[128 = 0]
1: [ 81 139 134 137 132 100 133 109 129 163 143 116 255 106 132 134 143 157
 146 123 118 161 108 130 255 161  97 135 131 135 153 131 136 135 133 101
 118  98 147 111 141 152 115 133 129 120 130 133 106  92 140 126 116]
2: [155 114 117 114 110 131 131 136 103  89 163 115 101  72 105 111  93 141
 165 115 130  85 116 180 140 126  99 139 165 167 154 137 255 146 146 194
 113 152 144 146  53 100 116 120 145 125 175 111  89 110 120  98 105]
3: [112  84 126 220 158 154 156 150 134  59 143 200  90 106 100 136 103 124
  94 124 164 121 119 123  51 132  86 149 115 142 144 140 131 134 137 152
 125 140 122  87 111 120 103 158  99 144 108 120 141 124  64 109  80]
4: [156 131 128 183 121 135 143 108 120 132 165 103 136 135 125 131 129 126
 174 122 128 141 150 109 175 115  75 129 103 126 130 166 118 147 160 130
 183 149 117 176 159 150 143 137 157 121 117 132 101 119 132 130 152]
5: [142 121  98 145 119 124 128  97 110 123 137  76 110  59  90  87 159 161
 133  76 127 142 131 128 110 139 160 103 178 103 132 144 133 125 149 125
 136 195 128 133 168 142 128  67 136 116  91 101 142 111 142 116 172]  4 2 1
6: [108 122 122 206 254 107 144 101 109 127 131 167  83  70 104 145 156  82
 133 136 117 235 140 135  92 181  98 118 144 138 143 129 138  75 129 196
 117 155  88 104 118 144  91  86 123 129 117 162 140  87 115 129 152]  3 5 4
7: [121 148 129 125 127 154 113 112 135 116 114 134 127 120  94 109 156 109
 108 175 119 134 117 119 178  97 150 105 125 108 105  43  98 119 131 152
 136 116 142 102 131 138 151 146 117 109  95 116 173 123 118 113 111]  4 5 1
8: [125 103 133 133 113 111 128 117 134 125 130  83 100  87 121 113  94 255
 223  90 121  85 106 152 159 134  72 131 129 143 152 111 142 118 118 242
 121 123  95  93 103 115 107 135 133 129 118 139 105 141 123 144 105]  2 4 5
9: [114 154 126 138  79 101 133 156  97  36 130 118 156 121 143 128 154 127
 106  41 111 122 102 137 194 121  91 141 137 156 159 132 125  75 128 128
 144 111 144 126 114 114 113 103 109 133 149 129 123 128 137 255  72]  1 4 7
10: [108 145 110 159 121 255 134 121 165 139 125 171  74  81 130 103 146 137
  78 168 107 227 139 152  78 167 127  89 145 118 136 132 118 135 117 202
 112 209  93 102 104 125  91 125 121 140 123 139 152 118 111 126 124]  6 3 7
11: [147 105 100 144 158 149 153  57 167 214 140 158  81 180 131 106 100 147
  71 206 100 127 153  99 146  90  91  94  84 141 124 140  61 124 166 121
  96 123  88  75 136 178  97 157 166 143 123 189  90  92  95 172 136]  4 7 10
12: [111 121 120 149 168 139 153 144 178 111 186 177 139 123 124 138  97 145
 143 110 115 164 113 147  47 156  82 118 128 142 141 156 151 137 113 138
 128  88 135 157 135 120 111 123 114 168 138 150 123 102 126 144 118]  3 4 6
13: [105 122 127 119 160 157 140  65 108 121 141 103  85  90 143  78 109 105
 141 121 103  85 140 131 121 135  87  82 128 109 120 155  97 123 153 117
 165 123 144 180 137 133 112 160 129  94 110 169 110  83 115 154 153]  4 5 12
14: [148 139 122 103 133 141 135 112 125 198  83  90 138 102  83 110 138 119
 227 143 156 126 128 118 113 126 178 118 154 110  95 118 154 127 122  57
 148 120 152 141 140 130 131 115 126 103 127 115 151 160 127 140 160]  5 7 4
15: [139 154 116  95 105  96 100 152 130 117  94 149 162 117 114 137 121 127
 134 162 139 161 116 127  95 146 213 170 133 134 126 128 107 126 114 109
 109 158 149 151 130 130 156 103 100 132 128 102 170 147 106 128 130]  14 7 5
16: [152 110 138 137  92 100 129 128  90 152 146 157 141 186 134 108 122 146
  22 144 140  84 134 133 194 111 116 155 103 193 157 120 102 102 114  86
 123  96  88  38 105 121 124 124 156 185 131 144 141 110 102 148  89]  11 7 9
17: [119 158 122 131 170 125 121 167 112 121 125 163 101 132  90 122 156 113
  67 172 103 193 128  71  97 127 172 155 128 127 106 110  97  96 103 171
  96 119 137 154 123 181 127  99  99 161 108 135 166 112 135 122 137]  15 7 6
18: [125 162 156 156  74  59 105  91 110 127 168  73 159  83 111 135 196 182
 213  17 161 204 118 143  99 113 154 124 195  91 120 104 112 143 124  91
 130 114 112 126 155 122 124 134 103  93 106 106 123 117 136 102 143]  5 14 4
19: [132 125 107 104 164 136 128  86 104 155 129 101 115 100 151 131 131 137
 155 108 112 102 131 114 150 121 139  89 148 136 129 111 130 100 131 168
 115 157 139 132 105 143 106  79 117  88 135 135 117 138 123 212 131]  13 5 14
20: [143 129 132 181 139 100 135  91 197 255 179 138 119 164 140  98 181 134
 150 157 149 218 138  97 161 140 116 159 142 163 113 118  77 103 131 104
 127 101 124 109 153 171 137 130 134 156 137 158  85 111 168 104 147]  4 11 1
21: [142 109  31 159 153 126 116 101  95 131 162 173  88  98  93 108 158 133
 124  91 140 236 101 107 105 127 115 142 159 160 131 134 125 109 114 159
  77 135 121 124 105 184  77  87 118 142 109 164 112 107 108 116 113]  6 17 12
22: [160 133 123 191  99 134 168 106 101 140 153 137  96 127 131 134 170 109
 135 100 169  98 128 121 173  83 145 137  85 117 130 149 149 150 121 104
 154 140  96 125 139  82 158 187 151 111 130 104 113 123 134 129  94]  4 7 13
23: [101 150 150 151  77 194 116 141 171 201 136 177 116 120 135 141 107 152
  82 186  82 254 106  97 120 151 174 110 146 172 126 130  98 121 137 111
  49 180 164 174  60 163 138 105 111 146 162 150 133 151 110 113  99]  10 17 15
24: [137 131 104 162 147 145 140 103 140 115 152 156  78 100 135 118 106 147
 142 190 124 136 147  91 121  92 100 141  80 141 107 141  98 124 143 141
 139 152 113 155 156 175 132 155 123 149  94 151 129 130  97 106 126]  4 13 7
25: [158 134 106 175 180 136 147 101 139 113 166 147 152 108 111 112 104 124
 137  97 137 119 124 156  82 117  53 136 134 127 120 129 149 103 131 151
 117 106 101 108 150 119  92  93 108 173 133 138 255 101 118  94 110]  12 3 24
26: [123 149 105 128 135 195 122  94  96 179 128 108  93  95 145  94 102 119
 114 133  73 126 141 139 100  99 103 114 146 146 122 146 141 126 145 229
  92 123 131 154 104 129 139 148 138 182 176 170 119 120 112 145 152]  19 13 24
27: [118 143 128 118 150 101 108 141 170 167 130 125 176 132 154 142 127 130
 192 122 126 211  99 156 106 155  92 125 125 164 139 167 144 220 138 119
 117 106 108 239 154 145 124 104 134 143  84 136  97  96 129  99 135]  12 4 1
28: [143 151 172 121  81 122 126 153 146 167 166 143 110 191 150 112 109 135
 138 144 136 211 123  86 170 165 126 140 113 217 164 144 104 121 125 124
  75 172 249 180  97 167 139  80 158 169 115 195 114 146 132 102  94]  23 20 15
29: [ 92 127 144 150 175 192 163 119 117 109 137 161  91 110 120 131 117  89
 124 147 114 149 134 138  54 135  94 136 117 155 145 122 105 105 103 137
 100 132 131 175  92 121 144 158 104 106 142 162 117 106 136  95 115]  12 24 3
30: [166 120 137 115 140 103 148 104   6 149 191 169 102 177 138  97 131 179
 125 144 125  59 135 124 207 111  70 134  98 146 162 141 123 127 153 109
 137 130 107  51 162 111 123 145 176 162 121 174  35 115 112 153  95]  16 22 4
31: [154 121  88 128  93 160 129 104  92 204 118 113 113 108 162 100  82 106
  99 145  95 116 127  85 117 156 178 146 119 164 123 152 113 129 140 171
  73 147 144 173  84 176 131 120 128 110 168 171 101 156 132 119 118]  26 19 23
32: [107 109 123 185 175 122 128  90 140 141 107 143  96  79 128 152  90 146
  94 183 105 147 163 133 107 145  62  92 103 147 136 132 103 108 140 149
 139 131 133 120 107 186 108 104 145 135 134 181 124  93 126 108 141]  24 29 6
33: [156 155 126  97  41 155 122 172 122 122 128  93 112   1 115 112 118 119
 131 101 131  78 121 133 173 154 132 129 149 132 142 146 174 173 147 124
 102 145 146 193 110 105 134 168 129 131 178 129  80 129 125  94  93]  2 31 22
34: [108 126 130  97 180 127 104 123 164 130 116 131 147 130 115 164  75 145
 143 130 141  90 132 142  72 139  86 118 150 143 171 135 127 117 113 122
 134  69 131 208 133 132 126 152 121  94 129 155 115  57 104 146 141]  12 13 29
35: [120 133 110 169 128 154 154 118 113 110 150  97 118 107 135  95 170 154
 123  60 138 168 124 143 161 135  64 137 123 133 120 149 124 138 125 178
 133 186 135 130 119 160 111 108 143 140 130 120  67 128 147  87  87]  4 5 21
36: [126 142 102 148 103 139 145 133 130 144 132  98 127 144 129 134 135 143
 142  99 114 136 119 127  87 115 140  95 140 133 127 129 163 120 138 146
 112 176 120 144 127 105 135  86 152 116  99 105  95 120 149 131 179]  5 19 4
37: [126 150 145 187 154 161 143  40 131 143 152  72 112  29 124 109 179 122
 200 134 100 249  97 144 156 115   1 122 131  92  82 169 117  98 106  68
 187 115 138 162 152 143 162 141 131 104 150 155  88  71  82  93 163]  4 13 35
38: [101 121  91 155 160 126 122 135 101  52 114 135  83  97  96 114 163 135
  94 150  97 180 115 115 121 105 158 134 149 139 124 120  74  75 124 149
 152 122 129  99 114 125 155  92 119 100 128 128 152 141 118 155 130]  17 7 15
39: [139 105 104 112 121 151  92 116 127 154 131 156 104 120 115 134 109 140
  79 134 109 150 127 121  82 189 115 104 116 169 103 117 124 104 111 125
  89 142 159 171  90 160 102 129 129 132 162 169 106 130 133 119  98]  31 29 32
40: [146 116 120 129 139 116 138 145 135 118 119 151  81  80 150 158 107 114
 151 128 110 137 160 114  80 138 115 128  80 160 129 137 151 162 120 186
 103 134 114 191 104 170 122 124  97 140 128 142 114 121 112 106 136]  24 29 39
41: [129  91 145 114 130 131  90  98 119 136 117 162 114 172 110 131  90 148
 103  97 136  77 146 143 122 158 145 118 101 138 176 108 185 111 120 166
  94 130 118 158 112 163 113  90 125 118 123 165 110 117 132 149  94]  39 19 40
42: [ 99 140 135 160 120 157 137 107 141 105 148 102 152 124 136 122 118 121
 154  69 165 150 122 107 143 129  91 123 137  69 126 123 100 137 158 157
 151 143 150 167 125 171 154 153 151 113 142 159  94  97 135 105 108]  4 35 13
43: [ 61 133 132 157 122 144 126  80 118 164  96 113 125 136 152 121   1 113
  86 171 123 143 112 111  71 155 111 130 111 124 116  84  67  86 159 118
 121 140 152 133 124 164 150 106 126  83 156 156 151 132 123 193 137]  32 39 31
44: [155 131  99  66 139 154 117  89  68 255  97 100 107  95  99  88 142 118
  93 190  98  74 150 123 114 109 179 148  99 156 129 133 146 108 119 128
 158 105 123 131 138 152 145 141  97 117 113 140 127 125 152 108 183]  31 14 26
45: [122 147 123 135 109 134 130 110 168 160 102 131 154 101 144 149 135 136
 158 188 104 244 123 147  98 141  69 131 141  95  94 140 106 107 136 127
 148 164 121  98 141 122 136 143 255 117 152  77 123  97 113 123 164]  36 4 32
46: [110 106 134 169 107 114 155 107  89 110 138  58  53  69  95  78 197 159
 174  33 151 102 152 117 145  98 167 100 143 134 131 131 109 171 141 183
 166 167 106 139 135 116  85  78 164  90 111 117 132 123 154 124 171]  5 36 35
47: [182 157 123 109 118 150 114  77 141 182 122  91 118 146 133 110 158 116
 152 130 125 135 115 134 116 133 123 144 163 156 126 143 175 140 124  67
 113 100 112 165 126 143 142 120 125 115 116 133 108 149 120  91 130]  14 36 4
48: [131 113 105 156 152 128 132  38  87 194 123  94  49  82 103  74 171 134
 118 127 115 110 100 108 113  94 128 146 139 145 134 137 160 114 102 139
 119  94 158 141 102 133 136 126 134  79 185 164 124 114 131  72 151]  47 44 26
49: [ 98 120 113 165 156 153 119 112 140 149 110 154  68 105 117 140 116 125
 118 165 107 169 123 109 130 131 131 111 124 123  99 127  81 164 138 147
 109 140 110  94 173 173 149 143 135 110 106 139 104 146 127 133 144]  24 32 7
50: [128 124 102 213  66 174 152 149 107  95 148 132  37 100 113 105 162 116
  83 111 137 188 146  90 127 138 168 139 155 167 103 122 115 122 135 212
  43 235 118 139  64 135  87 112 124 126 126 144 175 135 110  87 104]  10 21 35
51: [117  87 147 135 148 138  92 143 141 124 129 117 140 135 152 156  92 136
 112  80 107  69 137 212 125 156  69  86 123 106 162 136 173 118 133 143
 137  95 139 172  96 122  98  41 133 121 139 125  98 104 117 147 116]  41 34 12
52: [120 180 142 138 124 125 125 113  97 200 111 144 160 165 100  97 160 113
  95 133 152 151  90 112 175  86 206 111 133 126 131 115  90 115 138  81
 107 142  91  45 147 116 118  69 143 134 157  94 179 133  83 143 140]  7 15 16
53: [151 120 144 146 132 116 112 129 168 144 138 136 140 161 153 122 110 135
 155 170 136 127 128 110 103 126 102 144  97 133 121 124  92 153 132  90
 114 126 117 138 155 172 147 139 135 123 110 139  96 104 125 120 128]  24 4 49
54: [138 136  99 135 150 117 148 105 138 140 138 159 138 106 122 100 169 122
 127 106 109 192  89 113  78 143 121 141 177 173 121 119 158 111 110 103
 115 121 132 136 123 148 121  52 131 126 128 154 131 113 114  83 169]  21 47 36
55: [150 123 140 104 139  58 120 185 170 138 148 185 147 203 119 135 114 165
 106  94 146 174 127 139  31 151 161 162  98 113 184  73 147 161 110  81
  96  85 105  60 149 155 117 139 134 168  85 124 165  83 165 116 113]  53 12 15
56: [117 119 173  83 151 106 125  87  73 156 113  90 110  92 111 101 160 138
 153  90 132 117 131 127 152 105 145 114 151 141 118 136 110 108 119  88
 148 106 168 125 129 160 133 118 136 104 111 186  96 123 105 159 144]  19 13 14
57: [ 89 144 128  97  99 163  93  49 116 211 123  11 166  72 120  75 143 121
 118 131 149 137 104 137 195 143  54 149 142 130 146 135 123 104 107  78
 142 123 187 179 155 113 151 100 113  77 167 131  73 146  90 147 150]  56 47 1
58: [126 144 101 182 126 143 125 151 115 158 128 144 133 118 120 124 131 149
 131 139 136 200  94 121 107 116 197 153 177 135 126 117 115 125 141  95
  97 135 135 115 133 120 136 217  95  95 141  75 175 117 119 101 117]  15 7 49
59: [115 164 130 134  94 248 106 101 126 186 153  45 158 112 122  98 117 137
 157 122 142 207  69 150 101 138  73 143 154 180 161 134 133 108 117  87
 136  95 169 126 154 113 142  83 116 123 134 115  87 106  81 111 125]  57 47 54
60: [137 151 117  87 147 123 124 104 122 168 118  90   1 109 125 138 123 143
 154 118 110  70 139 138 139 117 120 138 141 121 131 150 125 131 138 127
 158 109 141 169 162 136 133 135 144 114 123 150  64 110 148 109 134]  13 56 47
61: [168 129 115 116 112 118 161 133 126 148 167 112 150 112 143 111 135 130
 137  94 110 146 125 134  97 145 148 163 145 168 128 133 202 129 142 147
  93 105 149 129 112 148 110 161 148 103 118 112 116 107 207  55  81]  47 36 54
62: [169 143 122  82 153  65 117 107  96 205 148 124  93 119 126 148 185 152
 170 118  98 141 138 135 102 155 148 154 157 154 135 140 144 183 116 101
  99 102 107 142 162 137 136  62 136 129  86 184  94 128 136 120 161]  47 54 56
63: [ 90 129 124 195  88 160 105 137  96 166 132  98  69 112  87 103 201 208
 145  53 145 212 100 113 166 121 126 119 133 136 119 111 102 105 114 154
 106 210 120 130 123 191 118  84 142 129 104  81 126 121  75 129 113]  35 5 21
64: [105 170 119 171 126 161 150  91 144  92 150 109 126  69 142 140 149 177
 177 110 106 177 125 127 185 131  83  84 120 117 135 142  83 147 123 130
 153 156 119  93 132 140  98  43 135 137  97  98 113 127 115 154 152]  35 4 5
65: [121 113 120 131  97 119 127 122 115 114 132 127 119  90 114 136 136 194
 114  41 115 180 106 122  27 161 147 148 163 139 116 101 133 127 129 178
  89 126 115 208  84 148 103 184 107  76 140 125 123 118 116 108 123]  39 40 61
66: [120 105 123 184 131  94 126 147 139 160 138 187  85 174 123 119 110 121
  79 168 117 209 157  64 117 124 198 129 129 127  92  95  66  74 115 136
  96 192 102 144 114 177 140 171 131 136 147 169 158 122 165 127 103]  17 49 39
67: [120 124 102 154 156 133 135 170 166  58 117 173 125 119 124 152  66 123
 117 158 130 152 119 125  35 173  83  83 126 122 120 147 106 149 155 159
 108 120 155 189 108 141 158 157 114 150 199 136 136  84 146 120 123]  12 29 40
68: [151 133 127 134 161  98 117 160 160 133 124 174 176 127 157 119  88 131
 184 126 128 147 153 115 131 134  66 151 109 149 144 133  76 144 108 118
 180  96 120 131 168 172 142 183 100 116 114 121  83 106 143  87 131]  53 4 24
69: [123 112  96 121  88 217 131  99 167 110 119 106 107 111 145 137  73 126
 126 133 110 184 124 132 105 170  52 122  90 127 136 171 150 166 116 163
  96 164 165 179 113 138  95  64 143 119 138 152 120 121 133 100 120]  39 40 35
70: [142 120  96 105  82 127 151 155 142 171 128 119 137 135  85 101 128  88
 168  67 139  97 151 142  94 140 149 135 131 142 157 123 130 150 125 107
 118 144 143 168  85 144 122 210 137  97 133 119 132 122 137  95 123]  61 47 36
71: [110 165 151 160  76 132 107  92 131 208 129 109 132 145 123 100 151 144
 109 153 121 203 103 102 116 152 113 141 135 138 120 129 141 115 132  67
 112  97 151 103 138 144 158 123 148 146 156 161 112 148 151 113  96]  47 20 53
72: [150  95 135 166 194  88  88  33 149 160 199 164  78 106 106 131 184 191
 137  91 108 255 104  88 116 147  89 138 163 216 178  89  75  62  99  89
  82  70  87 140 100 198 108  28 158 151 104 188  96  89 143  96 133]  21 54 20
73: [110 131 117 125 167 149 135 103 141 122 131 143 115  96 113 133 105 129
 135  95 137 147 126 152  53 143  62 129 119 138 134 119 149 130 152  81
 136 116 141 120 122 134 117 121 110 136 123 117 129 102  92 109 134]  12 29 54
74: [120 117 121 208 132 128 138 121 125  93 142 120 121 111 150 132 105 162
 173 117 135 159 110 148 101 189  75 133 133 136 161 135 181 130 114 164
 130 106 154 115 136 104 110  90 131 149 119 112 126 109 127 163 102]  12 73 36
75: [121 103 122 104 128 138 145 126 108 112 110 111 157 109 121 130 123 153
 137  87 135  77  90 161 101 155  52 114 124 135 177 136 196 130 126  97
 138  99 133 146 140  90 105 163 135  87 107 121  91 121 113 111 130]  73 34 51
76: [145 115 179 132 162  99 101 122 146 138 112 160 130 195 137 117 103 149
  75 106 229 129 111 145 128 148 143 143 143 172 149 103 123 135 133  74
  82  56 141 163 101 167 132  85 156 148 157 171  83 130 144 141 107]  41 53 39
77: [112 140 146 152 100 131 145 166 150  90 133 119 163 127 134  86 131 131
 168  81 150  81 125 114 255 132  53 153 103 126 145 132 124 175 139 100
 161  94 117 108 150 119 138 163 132 149 112 157  79 105 135 113 118]  4 1 42
78: [146  77 110 160 164 121 123 135 108 115  91 126 137 151 146 108 136 148
 102 139  93  92 169 189  97 145 104 135 125 152 151 160 176 106 116 140
 124  63 162 135 100 134  98  68 107 136 126 159 132  87 118 121 138]  51 41 74
79: [156  91 113 140 181  86 118 155 159 149 120 194 122 148 121 158  90 113
 103  94 101 111 145 121  36 137 214 115 128 108 195  91 130 170 135 161
  87 153 109 210 120 173 130 158  89 128  98 154 109 128 177  94 115]  40 41 70
80: [ 76 121 176 159 115  92 118  91 122 210 107 141 109 146 105 144 130 124
  74 174 118 207 115  72 128 138 195 179 105 145  83  95  79  98 127  87
  96  99 121 151 121 148 153 161 128 115 155 149 151 126 172  98 119]  66 71 17
81: [104 126 105 150 134 143 121 150 146 135 145 156 129 175 146 133 103 131
 116 134 135 151 121 141  93 150  74 128 134 131 124 132 135 105 126 110
 112 108 122 110 109 124  90 128 125 131 129 170 107  99 109 129 120]  12 73 53
82: [162 115  99 104 143 132 119 142 142  78 138 155 137 163 135 107  97 120
 119  82 129  79 114 107  80 156 186 154 157 171 143 108 150 150 140 136
  78  91 132 164 109 126 115 190 123 173 154 120 122 147 181  71 130]  61 70 79
83: [126 125 131  93  81 171  86  61  97 230  99  38 129 131 121  81 151 148
  63 172 116  87 121 108 223 127  57 138 147 149 136 130  87 126 125  94
 161 129 169 142 131 116 137 104 150 120 165 146 104 139  94 160 136]  57 56 71
84: [117  96 125 109 138 130 119  96 128 211 112 110 142 133 111 126 127 142
 109  92 121  89  78 138   1 145 120 106 150 114 169  97 154 110 131  87
 139  85 137 144 112 149  93 113 113 106 137 150  94  88 101 117 122]  73 34 75
85: [134 104 131 102 163 149 125 142 143 130 121 142 104  48 149 160   1 120
 160 141 140  69 138 127 102 104 111 119 104 127 103 149  63 157 123 166
  96 114 121 201 130 169 131 205 123 107 121 183 103 117 165 109 144]  40 34 24
86: [132  81 126  92 137 107 112 181 143  88 154 215 143 230 129 137  54 163
 137 117 170  62 124 131  99 128 164 158 124 137 153  86 166 113 139  95
  79  97  91  91 137 158 109 167 111 164  92 146 128 112 255 157  92]  55 82 41
